Below are the code and all the weights of a small trained network. Each question names an input and a target symbol and asks about switching units off, where a switched-off unit gives its printed mean instead of its output.

import numpy as np


def w(rows, s, z=0):
    codes = np.array(rows[::2]) - 128.0
    scale = np.full(codes.shape[1], s)
    scale[-1] = z or s
    return codes * scale


def norm(h):
    return h / np.sqrt((h * h).mean(-1, keepdims=True) + 1e-5)


def f(y):
    return np.maximum(y, 0)


def softmax(a):
    e = np.exp(a - a.max(-1, keepdims=True))
    return e / e.sum(-1, keepdims=True)


def log_softmax(a):
    a = a - a.max(-1, keepdims=True)
    return a - np.log(np.exp(a).sum(-1, keepdims=True))


def net(x, mask):
    ids = ['ΔΛΣΦαεζητω'.index(c) for c in x.split()]
    T = len(ids)
    res = E[ids] + P[:T]
    r = norm(res)
    for j in range(2):
        rows = slice(2 * j, 2 * j + 2)
        q, k, v = (r @ M[0][rows].T for M in (Q, K, V))
        z = softmax(np.where(np.tri(T) > 0, q @ k.T / 2**0.5, -1e9)) @ v
        o = O[0][rows]
        res = res + np.where(mask[j], z, o[:, -1]) @ o[:, :-1]
    y = f(norm(res) @ A[0][:, :-1].T + A[0][:, -1])
    res = res + np.where(mask[2:6], y, B[0][:, -1]) @ B[0][:, :-1]
    return log_softmax(norm(res)[-1] @ U[:, :-1].T + U[:, -1])


Q, K, V, O, A, B = {}, {}, {}, {}, {}, {}
E = w([
[149,104,101,164,140],'Δ',
[156,152,185,114,77],'Λ',
[166,6,134,98,157],'Σ',
[158,169,171,135,86],'Φ',
[62,128,159,103,84],'α',
[125,156,117,68,175],'ε',
[183,101,126,117,118],'ζ',
[90,169,35,152,125],'η',
[159,95,88,132,44],'τ',
[102,72,93,46,117],'ω',
],0.019)
P = w([
[3,42,132,238,138],'0',
[178,168,104,152,31],'1',
[177,179,75,141,54],'2',
[164,159,64,140,76],'3',
[163,150,67,146,81],'4',
[152,144,67,155,81],'5',
],0.0055)
Q[0] = w([
[172,101,118,101,205],'head 0',
[166,217,211,122,85],'head 0',
[119,157,252,130,144],'head 1',
[37,80,176,94,100],'head 1',
],0.012)
K[0] = w([
[181,172,97,144,174],'head 0',
[91,112,134,185,157],'head 0',
[165,133,248,217,114],'head 1',
[106,179,157,78,189],'head 1',
],0.015)
V[0] = w([
[1,151,7,85,211],'head 0',
[133,209,67,218,113],'head 0',
[178,110,165,223,140],'head 1',
[192,68,105,52,152],'head 1',
],0.0079)
O[0] = w([
[180,194,127,132,131,12],'head 0',
[112,124,48,240,139,132],'head 0',
[170,115,173,196,128,2],'head 1',
[254,132,115,115,163,119],'head 1',
],0.012,0.0017)
A[0] = w([
[118,98,54,153,177,188],'neuron 0',
[149,94,172,147,79,136],'neuron 1',
[86,109,157,102,154,253],'neuron 2',
[121,168,166,107,247,105],'neuron 3',
],0.014,0.0042)
B[0] = w([
[190,189,165,115,93,253],'neuron 0',
[136,79,79,114,149,228],'neuron 1',
[190,182,178,137,195,216],'neuron 2',
[93,36,110,250,157,149],'neuron 3',
],0.011,0.0055)
U = w([
[120,134,138,196,98,3],'Δ',
[92,51,206,130,112,50],'Λ',
[64,168,226,82,131,172],'Σ',
[48,69,131,194,120,149],'Φ',
[136,146,164,115,90,21],'α',
[146,193,170,150,210,191],'ε',
[198,32,162,120,176,93],'ζ',
[98,222,51,162,100,121],'η',
[99,72,6,129,71,244],'τ',
[165,182,92,7,163,144],'ω',
],0.014,0.0031)

Each question gives the input, a string of symbols that net reads in full, and the target symbol t.
The units are the heads (2 rows each of Q, K, V and O) and the neurons (one row each of A and B). Each row of codes is followed by its name. A weight is (code - 128) times the scale printed after its matrix; where a second scale follows, it is the last column's (O, A, B and U).
mask holds one flag per unit, heads first, then neurons. A switched-off unit (its flag False) gives its mean, the last column of its rows in O or B, instead of its output. The means were averaged over made-up inputs and are rounded, as every weight is.
A unit's drop is (log p(t) with every unit on - log p(t) with that unit switched off) / (log p(t) with every unit on - log p(t) with every unit switched off).
The circuit of an input: a set's keep is (log p(t) with only the set's units on - log p(t) with every unit switched off) / (log p(t) with every unit on - log p(t) with every unit switched off). Starting from all 6 units, units are removed one at a time, each time the one whose removal leaves the highest keep (on an exact tie, the one counted first), for as long as the keep stays at least 0.8.
circuit, biggest first: the units of the circuit, biggest drop first
k most important neurons: the k neurons with the biggest drops, biggest first
heads that matter: for each layer, one digit per head in row order, 1 if its drop is at least 0.15 and else 0, layers parted by /
drop of u: that unit's drop, to one decimal
input τ α Φ η Σ Λ, target τ: heads that matter -> 00
input ω Φ Φ η Δ, target η: 2 most important neurons -> [neuron 0; neuron 1]
input Λ η τ ε Φ, target Λ: circuit, biggest first -> [head 0]
input ζ ε ζ Φ ζ Φ, target ζ: circuit, biggest first -> [neuron 1; head 0; head 1]
input α Φ ω η ω Δ, target ω: heads that matter -> 01
input Φ α Σ ε, target ε: circuit, biggest first -> [neuron 3; head 0]
input ζ ε ω ω α Φ, target ζ: circuit, biggest first -> [head 1; neuron 1; head 0]
input Φ ε Σ, target ω: heads that matter -> 01
input α Λ ε, target ε: 3 most important neurons -> [neuron 3; neuron 1; neuron 2]
input ω η η Δ Δ, target η: heads that matter -> 10
input τ Σ η Λ, target τ: 2 most important neurons -> [neuron 1; neuron 2]
input Λ α α ω Φ, target Λ: 3 most important neurons -> [neuron 1; neuron 0; neuron 2]
input ω ω Δ, target ω: heads that matter -> 00
input ω η η ε, target η: heads that matter -> 10
input Σ α Φ, target Σ: heads that matter -> 11
input ε Λ ζ ε, target ζ: most important neuron -> [neuron 3]
input η η Λ Σ α Φ, target η: 2 most important neurons -> [neuron 2; neuron 0]
input Φ Φ Λ η η ζ, target η: drop of neuron 0 -> 0.5
input τ τ ζ, target τ: drop of head 1 -> -0.1
input Φ τ Φ, target Φ: drop of head 0 -> 0.2
input Φ ζ α ε ζ α, target ω: drop of head 1 -> 0.7
